Below is a small trained network, with its code and all its weights. Each question gives an input and a class and asks what happens when units are switched off, that is, made to give their printed mean instead of their output.

import numpy as np


def w(rows, s, z=0):
    codes = np.array(rows[::2]) - 128.0
    scale = np.full(codes.shape[1], s)
    scale[-1] = z or s
    return codes * scale


def f(y):
    return y / 2 * (1 + np.tanh(0.7978845608 * (y + 0.044715 * y**3)))


def log_softmax(a):
    a = a - a.max(-1, keepdims=True)
    return a - np.log(np.exp(a).sum(-1, keepdims=True))


def net(x, mask):
    res = np.array(x, float).reshape(1, 6) / 4 @ E
    y = f(res @ A[0][:, :-1].T + A[0][:, -1])
    res = res + np.where(mask, y, B[0][:, -1]) @ B[0][:, :-1]
    return log_softmax(res[-1] @ U[:, :-1].T + U[:, -1])


A, B = {}, {}
E = w([
[127,16,152,126,141,238,155,158,75,113,115,163],'x0',
[128,63,149,173,123,123,243,85,163,208,87,161],'x1',
[129,122,38,184,85,186,100,97,154,198,158,255],'x2',
[120,154,65,166,140,148,188,131,19,100,84,72],'x3',
[137,123,228,207,189,68,167,171,107,247,67,94],'x4',
[131,34,194,62,106,251,128,143,215,195,117,22],'x5',
],0.0071)
A[0] = w([
[127,158,147,168,146,51,99,152,38,100,118,186,103],'n0',
[119,136,169,118,139,132,97,153,119,116,129,100,51],'n1',
[118,124,122,128,129,167,118,113,111,116,124,118,2],'n2',
[121,125,97,126,123,160,142,113,139,119,131,164,117],'n3',
[123,109,144,127,138,181,133,125,113,148,120,115,91],'n4',
[127,119,161,159,135,89,175,132,136,210,109,130,140],'n5',
[130,117,156,79,122,68,220,112,159,37,118,40,120],'n6',
[126,94,79,154,126,122,253,103,66,58,111,190,115],'n7',
[130,147,145,156,150,83,112,141,80,117,135,156,80],'n8',
[126,111,53,119,105,167,143,92,179,97,149,241,135],'n9',
[133,151,97,161,129,127,127,163,88,139,129,159,82],'n10',
[117,127,129,152,138,165,149,124,117,158,119,132,102],'n11',
[126,160,71,155,127,122,140,129,89,138,132,122,129],'n12',
[117,151,153,121,139,117,106,119,137,106,134,134,42],'n13',
[125,176,58,175,134,121,137,113,53,138,119,135,125],'n14',
[130,164,67,159,123,120,122,131,80,142,117,138,157],'n15',
[121,121,85,116,124,146,117,114,150,121,133,176,77],'n16',
[128,118,163,142,146,123,98,154,94,135,126,151,30],'n17',
[127,110,156,121,125,106,153,137,136,124,118,99,30],'n18',
[134,108,166,139,131,102,142,118,146,146,131,154,96],'n19',
[130,116,115,122,110,128,121,140,143,103,125,158,88],'n20',
[128,30,184,111,134,251,188,139,104,138,112,83,147],'n21',
[139,98,131,131,108,145,152,123,135,125,127,113,80],'n22',
[126,120,188,173,138,61,177,119,140,243,109,141,164],'n23',
[129,117,115,131,129,131,186,127,87,93,124,144,122],'n24',
[135,124,105,126,119,134,112,133,145,128,132,152,86],'n25',
[120,122,98,116,124,149,148,102,141,149,129,93,55],'n26',
[135,134,150,159,132,94,164,132,140,207,126,119,115],'n27',
],0.016,0.0053)
B[0] = w([
[162,103,124,141,92,87,148,156,109,19,133,174,231],'n0',
[156,95,119,142,105,101,162,130,136,158,132,69,150],'n1',
[115,137,143,138,141,103,122,136,149,166,122,122,132],'n2',
[115,117,125,112,135,77,125,123,146,146,136,141,166],'n3',
[97,137,133,114,143,95,115,187,138,116,131,114,157],'n4',
[120,125,136,138,144,104,121,142,128,211,129,167,201],'n5',
[120,135,132,125,137,95,117,56,157,132,128,28,217],'n6',
[130,118,133,141,132,115,149,144,15,170,120,146,232],'n7',
[93,133,132,96,160,73,98,172,116,80,131,186,179],'n8',
[164,85,133,125,123,99,147,82,206,162,133,175,249],'n9',
[115,153,116,126,130,125,132,104,114,141,126,101,168],'n10',
[142,115,128,105,125,96,113,142,151,140,140,127,152],'n11',
[107,141,122,115,151,167,97,106,108,145,141,108,178],'n12',
[143,104,135,151,106,118,142,136,155,111,108,119,139],'n13',
[94,164,120,132,144,181,99,88,105,160,119,90,214],'n14',
[141,138,156,130,118,212,158,78,132,115,121,73,194],'n15',
[107,123,136,129,142,97,124,121,173,142,124,170,173],'n16',
[133,142,123,132,112,115,128,146,149,102,123,114,135],'n17',
[106,144,107,100,145,120,106,84,143,175,142,175,147],'n18',
[108,126,111,113,152,122,115,156,127,159,126,115,152],'n19',
[123,144,125,146,122,107,147,113,161,153,120,138,147],'n20',
[146,139,122,133,101,210,115,255,164,115,131,120,248],'n21',
[79,166,120,121,158,110,98,175,137,137,117,168,144],'n22',
[155,86,127,139,114,126,167,143,79,222,126,108,235],'n23',
[120,131,126,130,138,110,136,147,81,153,127,135,169],'n24',
[150,106,129,124,123,158,157,111,151,115,122,127,146],'n25',
[145,136,138,150,126,155,115,142,120,85,129,144,140],'n26',
[125,103,128,125,136,139,157,133,115,168,123,157,187],'n27',
],0.027,0.019)
U = w([
[177,71,122,150,67,160,141,211,128,152,113,181,211],'0',
[77,185,63,122,204,119,121,130,142,134,73,156,15],'1',
[145,134,106,107,97,151,114,21,234,77,136,197,46],'2',
[143,114,131,135,105,42,141,36,119,67,110,75,152],'3',
[110,139,127,164,128,133,155,63,21,100,87,119,82],'4',
[138,81,131,148,138,168,173,80,102,239,96,125,176],'5',
[34,155,111,87,162,119,55,131,118,148,108,170,4],'6',
[99,212,93,114,84,253,46,130,156,97,119,9,212],'7',
],0.0054,0.0033)

Each question gives the input, the list of numbers given to net, and the class t.
The units are the neurons (one row each of A and B). Each row of codes is followed by its name. A weight is (code - 128) times the scale printed after its matrix; where a second scale follows, it is the last column's (A, B and U).
mask holds one flag per neuron, in row order. A switched-off neuron (its flag False) gives its mean, the last column of its row in B, instead of its output. The means were averaged over made-up inputs and are rounded, as every weight is.
A unit's drop is (log p(t) with every unit on - log p(t) with that unit switched off) / (log p(t) with every unit on - log p(t) with every unit switched off).
The circuit of an input: a set's keep is (log p(t) with only the set's units on - log p(t) with every unit switched off) / (log p(t) with every unit on - log p(t) with every unit switched off). Starting from the 12 units with the biggest drops (on a tie, the unit counted first), units are removed one at a time, each time the one whose removal leaves the highest keep (on an exact tie, the one counted first), for as long as the keep stays at least 0.8.
units of the circuit, in order: the units of the circuit, biggest drop first
k most important neurons: the k neurons with the biggest drops, biggest first
input [5,-1,5,-5,-8,-6], class 2: units of the circuit, in order => (n9)
input [5,-6,6,3,-8,5], class 2: units of the circuit, in order => (n9; n23)
input [3,-3,-4,-8,-3,-7], class 2: units of the circuit, in order => (n7; n23)
input [-7,-6,3,1,-4,1], class 2: units of the circuit, in order => (n23; n7)
input [-5,4,-7,-4,1,-7], class 3: units of the circuit, in order => (n6; n0)
input [2,5,1,7,5,-7], class 4: 3 most important neurons => (n0; n9; n8)
input [-7,-7,-2,2,-7,5], class 7: 3 most important neurons => (n9; n0; n7)
input [1,3,7,2,-4,2], class 2: units of the circuit, in order => (n23; n9)
input [3,-4,-3,-2,0,-6], class 4: units of the circuit, in order => (n9; n21)
input [-6,8,-4,0,-5,2], class 3: units of the circuit, in order => (n21; n6)
input [6,5,-5,-4,0,2], class 0: 3 most important neurons => (n14; n21; n15)
input [-6,-7,-6,6,-6,-7], class 4: 3 most important neurons => (n0; n21; n14)
input [-7,-6,2,5,-5,-4], class 7: 2 most important neurons => (n14; n15)
input [3,2,-4,3,5,8], class 0: units of the circuit, in order => (n21)
input [-7,-6,-2,-7,2,3], class 3: 3 most important neurons => (n21; n14; n23)
input [-3,-5,-6,3,-3,-6], class 3: 2 most important neurons => (n0; n21)
input [-8,8,-4,4,-7,-2], class 4: 2 most important neurons => (n21; n7)
input [5,4,-6,1,2,2], class 0: 2 most important neurons => (n21; n14)
input [-5,3,-6,-7,-8,0], class 3: 2 most important neurons => (n6; n21)
input [1,-4,-8,0,-8,-7], class 3: units of the circuit, in order => (n6)
